Below is a small trained network, with its code and all its weights. Each question gives an input and a target symbol and asks what happens when units are switched off, that is, made to give their printed mean instead of their output.

import numpy as np


def w(rows, s, z=0):
    codes = np.array(rows[::2]) - 128.0
    scale = np.full(codes.shape[1], s)
    scale[-1] = z or s
    return codes * scale


def f(y):
    return np.maximum(y, 0)


def softmax(a):
    e = np.exp(a - a.max(-1, keepdims=True))
    return e / e.sum(-1, keepdims=True)


def log_softmax(a):
    a = a - a.max(-1, keepdims=True)
    return a - np.log(np.exp(a).sum(-1, keepdims=True))


def net(x, mask):
    ids = ['βγδζηθξπφψω'.index(c) for c in x.split()]
    T = len(ids)
    res = E[ids] + P[:T]
    q, k, v = (res @ M[0].T for M in (Q, K, V))
    z = softmax(np.where(np.tri(T) > 0, q @ k.T / 3**0.5, -1e9)) @ v
    res = res + np.where(mask[0], z, O[0][:, -1]) @ O[0][:, :-1]
    y = f(res @ A[0][:, :-1].T + A[0][:, -1])
    res = res + np.where(mask[1:9], y, B[0][:, -1]) @ B[0][:, :-1]
    return log_softmax(res[-1] @ U[:, :-1].T + U[:, -1])


Q, K, V, O, A, B = {}, {}, {}, {}, {}, {}
E = w([
[194,206,166,174,171,135],'β',
[172,119,124,138,186,104],'γ',
[90,76,88,137,155,118],'δ',
[196,170,82,95,84,212],'ζ',
[121,109,101,79,79,146],'η',
[135,135,81,150,208,93],'θ',
[198,109,144,87,111,165],'ξ',
[130,153,250,81,157,127],'π',
[167,107,71,190,170,86],'φ',
[155,89,129,144,215,123],'ψ',
[121,85,153,75,160,141],'ω',
],0.023)
P = w([
[172,202,1,70,104,60],'0',
[149,141,37,93,133,98],'1',
[97,95,13,133,133,89],'2',
[110,96,141,80,148,146],'3',
[117,136,82,74,118,187],'4',
[115,99,190,122,152,137],'5',
[125,163,133,113,152,171],'6',
[145,85,120,175,148,141],'7',
[181,151,171,140,139,185],'8',
],0.0092)
Q[0] = w([
[254,123,66,35,125,141],'head 1',
[121,31,57,164,153,72],'head 1',
[231,163,176,73,168,154],'head 1',
],0.0073)
K[0] = w([
[136,209,191,203,101,100],'head 1',
[68,1,159,90,152,78],'head 1',
[128,187,161,194,125,144],'head 1',
],0.0092)
V[0] = w([
[173,68,195,191,55,112],'head 1',
[100,72,111,28,125,153],'head 1',
[194,87,171,67,2,154],'head 1',
],0.0065)
O[0] = w([
[134,254,190,58,37,127,2],'head 1',
[255,21,190,139,26,93,182],'head 1',
[11,33,39,2,141,238,172],'head 1',
],0.0071,0.0052)
A[0] = w([
[19,145,147,116,171,90,125],'neuron 1',
[224,163,68,119,112,133,130],'neuron 2',
[88,181,147,136,64,133,1],'neuron 3',
[59,26,82,6,251,158,219],'neuron 4',
[118,197,59,62,172,254,151],'neuron 5',
[90,171,238,84,85,77,146],'neuron 6',
[153,58,164,130,225,96,226],'neuron 7',
[240,40,158,62,199,123,16],'neuron 8',
],0.0063,0.0034)
B[0] = w([
[131,60,99,97,32,122,130],'neuron 1',
[46,97,198,86,90,15,185],'neuron 2',
[64,138,165,143,147,124,128],'neuron 3',
[180,161,111,154,92,104,251],'neuron 4',
[127,63,191,198,136,89,239],'neuron 5',
[152,8,75,135,61,117,131],'neuron 6',
[169,82,3,117,16,138,196],'neuron 7',
[31,185,100,137,102,117,191],'neuron 8',
],0.0066,0.014)
U = w([
[58,111,136,181,89,95,128],'β',
[92,97,121,142,100,117,5],'γ',
[100,149,108,168,58,129,54],'δ',
[206,141,159,108,87,81,76],'ζ',
[111,61,154,112,144,82,68],'η',
[168,16,127,253,84,226,217],'θ',
[144,102,98,108,151,138,55],'ξ',
[127,79,129,223,167,187,129],'π',
[96,153,98,142,61,136,42],'φ',
[20,97,120,152,106,114,117],'ψ',
[248,105,77,46,36,32,232],'ω',
],0.0065,0.0033)

Each question gives the input, a string of symbols that net reads in full, and the target symbol t.
The units are the heads (3 rows each of Q, K, V and O) and the neurons (one row each of A and B). Each row of codes is followed by its name. A weight is (code - 128) times the scale printed after its matrix; where a second scale follows, it is the last column's (O, A, B and U).
mask holds one flag per unit, heads first, then neurons. A switched-off unit (its flag False) gives its mean, the last column of its rows in O or B, instead of its output. The means were averaged over made-up inputs and are rounded, as every weight is.
A unit's drop is (log p(t) with every unit on - log p(t) with that unit switched off) / (log p(t) with every unit on - log p(t) with every unit switched off).
The circuit of an input: a set's keep is (log p(t) with only the set's units on - log p(t) with every unit switched off) / (log p(t) with every unit on - log p(t) with every unit switched off). Starting from all 9 units, units are removed one at a time, each time the one whose removal leaves the highest keep (on an exact tie, the one counted first), for as long as the keep stays at least 0.8.
units of the circuit, in order: the units of the circuit, biggest drop first
unit that matters most: the unit with the biggest drop
top k neurons: the k neurons with the biggest drops, biggest first
drop when u is switched off: that unit's drop, to one decimal
input ζ ζ ψ η ζ ξ ζ φ, target ω: units of the circuit, in order	neuron 5; head 1
input ψ ζ ψ θ η φ, target ω: units of the circuit, in order	neuron 7; neuron 5
input η ζ ζ ω, target ω: units of the circuit, in order	neuron 4; neuron 7
input ζ ξ ω ζ ζ ω δ, target ω: units of the circuit, in order	neuron 5; head 1
input δ ζ δ η ψ, target ω: unit that matters most	neuron 7
input δ φ π π ψ ψ θ ω, target ω: units of the circuit, in order	neuron 5; neuron 7
input ψ γ φ φ δ ζ δ θ, target ω: units of the circuit, in order	neuron 7; neuron 5
input ζ γ ψ ζ ζ π, target ω: units of the circuit, in order	neuron 7; neuron 5; neuron 6
input ω ζ δ, target ω: top 3 neurons	neuron 5; neuron 7; neuron 8
input ξ δ δ π, target ω: top 2 neurons	neuron 4; neuron 6
input ζ δ θ, target ω: drop when neuron 4 is switched off	-0.2
input φ ζ ψ, target ω: drop when head 1 is switched off	-0.1
